Here is a tiny trained network, its code and every weight. The questions are about switching its units off for an input and a class, where a switched-off unit gives its printed mean instead of its output.

import numpy as np


def w(rows, s, z=0):
    codes = np.array(rows[::2]) - 128.0
    scale = np.full(codes.shape[1], s)
    scale[-1] = z or s
    return codes * scale


def f(y):
    return y / 2 * (1 + np.tanh(0.7978845608 * (y + 0.044715 * y**3)))


def log_softmax(a):
    a = a - a.max(-1, keepdims=True)
    return a - np.log(np.exp(a).sum(-1, keepdims=True))


def net(x, mask):
    res = np.array(x, float).reshape(1, 7) / 4 @ E
    y = f(res @ A[0][:, :-1].T + A[0][:, -1])
    res = res + np.where(mask, y, B[0][:, -1]) @ B[0][:, :-1]
    return log_softmax(res[-1] @ U[:, :-1].T + U[:, -1])


A, B = {}, {}
E = w([
[187,154,146,49,158],'x0',
[103,119,245,89,132],'x1',
[204,27,137,130,58],'x2',
[121,149,82,86,95],'x3',
[103,113,167,194,153],'x4',
[83,100,152,44,53],'x5',
[118,37,120,77,220],'x6',
],0.011)
A[0] = w([
[110,191,144,124,102,124],'n0',
[143,163,146,141,191,132],'n1',
[131,120,110,127,208,89],'n2',
[173,144,151,109,103,48],'n3',
[138,157,46,147,166,84],'n4',
[125,105,149,143,84,90],'n5',
[132,95,114,116,146,54],'n6',
[200,130,109,68,110,126],'n7',
[116,111,99,78,118,30],'n8',
[177,54,124,151,153,139],'n9',
[140,162,44,142,168,111],'n10',
[135,191,161,143,222,136],'n11',
[68,86,159,83,85,102],'n12',
[117,137,77,162,126,255],'n13',
[126,137,147,138,212,92],'n14',
[148,136,94,106,116,172],'n15',
[108,153,141,73,173,171],'n16',
[149,212,165,139,245,167],'n17',
[82,171,181,178,132,88],'n18',
[68,128,124,40,156,135],'n19',
[249,184,117,84,74,98],'n20',
[205,10,142,141,159,132],'n21',
[187,150,57,126,151,141],'n22',
[41,140,175,155,147,107],'n23',
],0.014,0.0068)
B[0] = w([
[179,93,160,117,112,177],'n0',
[207,117,81,158,93,180],'n1',
[177,161,116,131,92,174],'n2',
[118,164,161,122,119,148],'n3',
[118,247,95,82,160,191],'n4',
[178,152,119,106,119,159],'n5',
[144,125,108,179,132,135],'n6',
[72,146,168,177,144,193],'n7',
[90,100,106,148,171,147],'n8',
[141,104,194,144,204,192],'n9',
[128,229,103,97,161,198],'n10',
[212,122,119,174,46,218],'n11',
[142,144,107,86,155,193],'n12',
[145,199,144,105,149,203],'n13',
[178,98,126,100,97,181],'n14',
[124,175,140,157,146,165],'n15',
[167,142,107,78,144,197],'n16',
[239,97,105,115,78,248],'n17',
[88,149,155,134,59,183],'n18',
[138,174,121,54,183,203],'n19',
[62,254,219,146,85,216],'n20',
[193,82,204,116,209,229],'n21',
[76,217,160,145,121,193],'n22',
[74,147,179,111,48,187],'n23',
],0.01,0.015)
U = w([
[140,166,93,126,72,153],'0',
[12,171,80,147,179,91],'1',
[44,97,87,76,182,94],'2',
[58,132,175,179,38,123],'3',
[180,46,120,165,176,42],'4',
[99,145,170,106,195,255],'5',
[48,81,48,147,139,49],'6',
],0.012,0.0087)

Each question gives the input, the list of numbers given to net, and the class t.
The units are the neurons (one row each of A and B). Each row of codes is followed by its name. A weight is (code - 128) times the scale printed after its matrix; where a second scale follows, it is the last column's (A, B and U).
mask holds one flag per neuron, in row order. A switched-off neuron (its flag False) gives its mean, the last column of its row in B, instead of its output. The means were averaged over made-up inputs and are rounded, as every weight is.
A unit's drop is (log p(t) with every unit on - log p(t) with that unit switched off) / (log p(t) with every unit on - log p(t) with every unit switched off).
The circuit of an input: a set's keep is (log p(t) with only the set's units on - log p(t) with every unit switched off) / (log p(t) with every unit on - log p(t) with every unit switched off). Starting from the 12 units with the biggest drops (on a tie, the unit counted first), units are removed one at a time, each time the one whose removal leaves the highest keep (on an exact tie, the one counted first), for as long as the keep stays at least 0.8.
circuit, biggest first: the units of the circuit, biggest drop first
unit that matters most: the unit with the biggest drop
top k neurons: the k neurons with the biggest drops, biggest first
drop when u is switched off: that unit's drop, to one decimal
input [-1,-6,6,0,-1,2,4], class 5: unit that matters most : n17
input [-6,-7,8,8,-3,7,1], class 3: circuit, biggest first : (n20, n7)
input [1,1,6,-1,2,4,-1], class 5: top 2 neurons : (n17, n11)
input [-3,8,3,-5,-1,-6,-3], class 3: top 3 neurons : (n18, n23, n16)
input [-7,-6,4,0,-2,-8,0], class 5: top 2 neurons : (n21, n9)
input [-7,-1,0,-4,-2,6,-3], class 3: top 2 neurons : (n17, n19)
input [6,-1,-3,-2,-4,3,-5], class 3: top 2 neurons : (n20, n21)
input [-8,6,-6,-7,-1,-6,-2], class 3: top 2 neurons : (n23, n18)
input [-6,-8,4,-7,-6,-5,-1], class 5: top 2 neurons : (n21, n9)
input [0,0,4,-2,1,3,-2], class 5: top 2 neurons : (n17, n11)
input [-5,8,-6,-7,-5,-1,-5], class 3: top 2 neurons : (n23, n18)
input [-8,-1,5,8,7,5,5], class 4: drop when n19 is switched off : 0.1
input [8,-8,5,0,-7,0,1], class 1: drop when n17 is switched off : 0.1
input [-7,5,5,-5,-4,-5,-3], class 4: top neuron : (n20)
input [-6,4,5,4,-5,-8,6], class 4: drop when n20 is switched off : 0.3
